Here is a tiny trained network, its code and every weight. The questions are about switching its units off for an input and a class, where a switched-off unit gives its printed mean instead of its output.

import numpy as np


def w(rows, s, z=0):
    codes = np.array(rows[::2]) - 128.0
    scale = np.full(codes.shape[1], s)
    scale[-1] = z or s
    return codes * scale


def f(y):
    return y / 2 * (1 + np.tanh(0.7978845608 * (y + 0.044715 * y**3)))


def log_softmax(a):
    a = a - a.max(-1, keepdims=True)
    return a - np.log(np.exp(a).sum(-1, keepdims=True))


def net(x, mask):
    res = np.array(x, float).reshape(1, 8) / 4 @ E
    y = f(res @ A[0][:, :-1].T + A[0][:, -1])
    res = res + np.where(mask, y, B[0][:, -1]) @ B[0][:, :-1]
    return log_softmax(res[-1] @ U[:, :-1].T + U[:, -1])


A, B = {}, {}
E = w([
[214,90,96,39,80,153,229,128,205,125,41],'x0',
[144,107,154,45,238,129,175,227,122,149,128],'x1',
[107,29,107,108,80,37,90,198,94,99,129],'x2',
[199,165,159,84,84,102,158,128,50,79,46],'x3',
[107,69,177,173,153,226,72,244,178,136,76],'x4',
[196,164,186,242,125,146,159,113,140,233,141],'x5',
[112,61,27,43,59,56,195,68,114,197,33],'x6',
[72,54,209,147,254,51,153,165,173,147,188],'x7',
],0.0068)
A[0] = w([
[150,180,139,116,63,231,57,161,132,104,128,155],'neuron 0',
[167,170,163,77,243,148,168,139,163,156,180,255],'neuron 1',
[62,87,40,80,141,239,95,152,172,108,132,169],'neuron 2',
[104,208,163,202,125,107,42,12,64,169,205,198],'neuron 3',
[53,77,247,180,187,163,64,193,232,253,156,123],'neuron 4',
[44,56,67,59,197,30,57,216,143,68,144,148],'neuron 5',
[15,187,101,148,169,98,20,80,17,102,186,109],'neuron 6',
],0.0053,0.005)
B[0] = w([
[97,208,75,87,174,206,39,107,148,88,115,182],'neuron 0',
[99,220,93,52,44,117,199,139,40,188,88,243],'neuron 1',
[129,129,132,96,35,160,80,9,114,171,212,191],'neuron 2',
[133,215,70,190,78,216,68,88,242,157,180,242],'neuron 3',
[112,76,124,255,116,51,244,178,158,206,187,255],'neuron 4',
[53,62,224,52,50,128,122,135,32,110,196,251],'neuron 5',
[21,95,80,44,217,213,57,87,213,104,71,214],'neuron 6',
],0.0071,0.0081)
U = w([
[173,106,138,142,254,72,122,115,125,64,134,2],'0',
[95,84,187,72,96,93,112,147,86,78,193,115],'1',
[113,142,186,156,199,93,185,203,107,139,140,96],'2',
[119,145,105,195,92,144,99,116,173,134,191,126],'3',
[121,168,27,59,39,104,185,89,101,174,87,254],'4',
[83,160,105,85,192,184,36,128,158,84,88,152],'5',
[131,103,75,151,213,81,184,144,169,165,104,26],'6',
[212,181,175,102,113,150,92,173,73,65,137,78],'7',
],0.0096,0.0063)

Each question gives the input, the list of numbers given to net, and the class t.
The units are the neurons (one row each of A and B). Each row of codes is followed by its name. A weight is (code - 128) times the scale printed after its matrix; where a second scale follows, it is the last column's (A, B and U).
mask holds one flag per neuron, in row order. A switched-off neuron (its flag False) gives its mean, the last column of its row in B, instead of its output. The means were averaged over made-up inputs and are rounded, as every weight is.
A unit's drop is (log p(t) with every unit on - log p(t) with that unit switched off) / (log p(t) with every unit on - log p(t) with every unit switched off).
The circuit of an input: a set's keep is (log p(t) with only the set's units on - log p(t) with every unit switched off) / (log p(t) with every unit on - log p(t) with every unit switched off). Starting from all 7 units, units are removed one at a time, each time the one whose removal leaves the highest keep (on an exact tie, the one counted first), for as long as the keep stays at least 0.8.
units of the circuit, in order: the units of the circuit, biggest drop first
top k neurons: the k neurons with the biggest drops, biggest first
drop of u: that unit's drop, to one decimal
input [-8,3,-7,-6,-3,2,-7,-7], class 5: units of the circuit, in order -> [neuron 6]
input [0,2,-2,-8,-1,-3,-2,3], class 1: top 3 neurons -> [neuron 5; neuron 3; neuron 2]
input [-3,-4,-7,-3,-3,-6,4,-7], class 5: top 2 neurons -> [neuron 1; neuron 6]
input [6,4,-8,-4,6,2,-5,2], class 4: top 2 neurons -> [neuron 1; neuron 2]
input [6,-5,8,0,6,7,-3,4], class 2: units of the circuit, in order -> [neuron 3; neuron 4]
input [-3,0,1,8,-4,8,-3,-8], class 3: top 2 neurons -> [neuron 3; neuron 1]
input [2,4,2,-2,7,3,-2,1], class 2: top 3 neurons -> [neuron 4; neuron 3; neuron 6]
input [0,2,1,2,2,4,-4,-5], class 7: top 2 neurons -> [neuron 6; neuron 4]
input [-3,6,-1,-3,6,7,7,-3], class 6: units of the circuit, in order -> [neuron 5; neuron 4]
input [-7,-6,5,-7,-4,1,-1,-4], class 5: top 2 neurons -> [neuron 6; neuron 4]
input [2,-8,5,2,8,-3,-1,3], class 1: top 2 neurons -> [neuron 3; neuron 5]
input [0,-5,7,6,7,-3,0,-5], class 5: top 2 neurons -> [neuron 0; neuron 1]
input [1,0,7,0,6,-4,8,-2], class 1: top 2 neurons -> [neuron 5; neuron 1]
input [-2,6,-7,-7,5,-3,-5,3], class 2: units of the circuit, in order -> [neuron 4]
input [-2,-8,4,-2,4,1,8,6], class 1: units of the circuit, in order -> [neuron 5; neuron 1; neuron 3]
input [-7,-3,6,-4,0,1,-6,-4], class 5: drop of neuron 0 -> 0.2
input [-6,-7,-1,2,-5,5,5,6], class 3: drop of neuron 3 -> 0.6
input [8,7,-5,-7,3,-6,-7,2], class 4: drop of neuron 2 -> 0.2
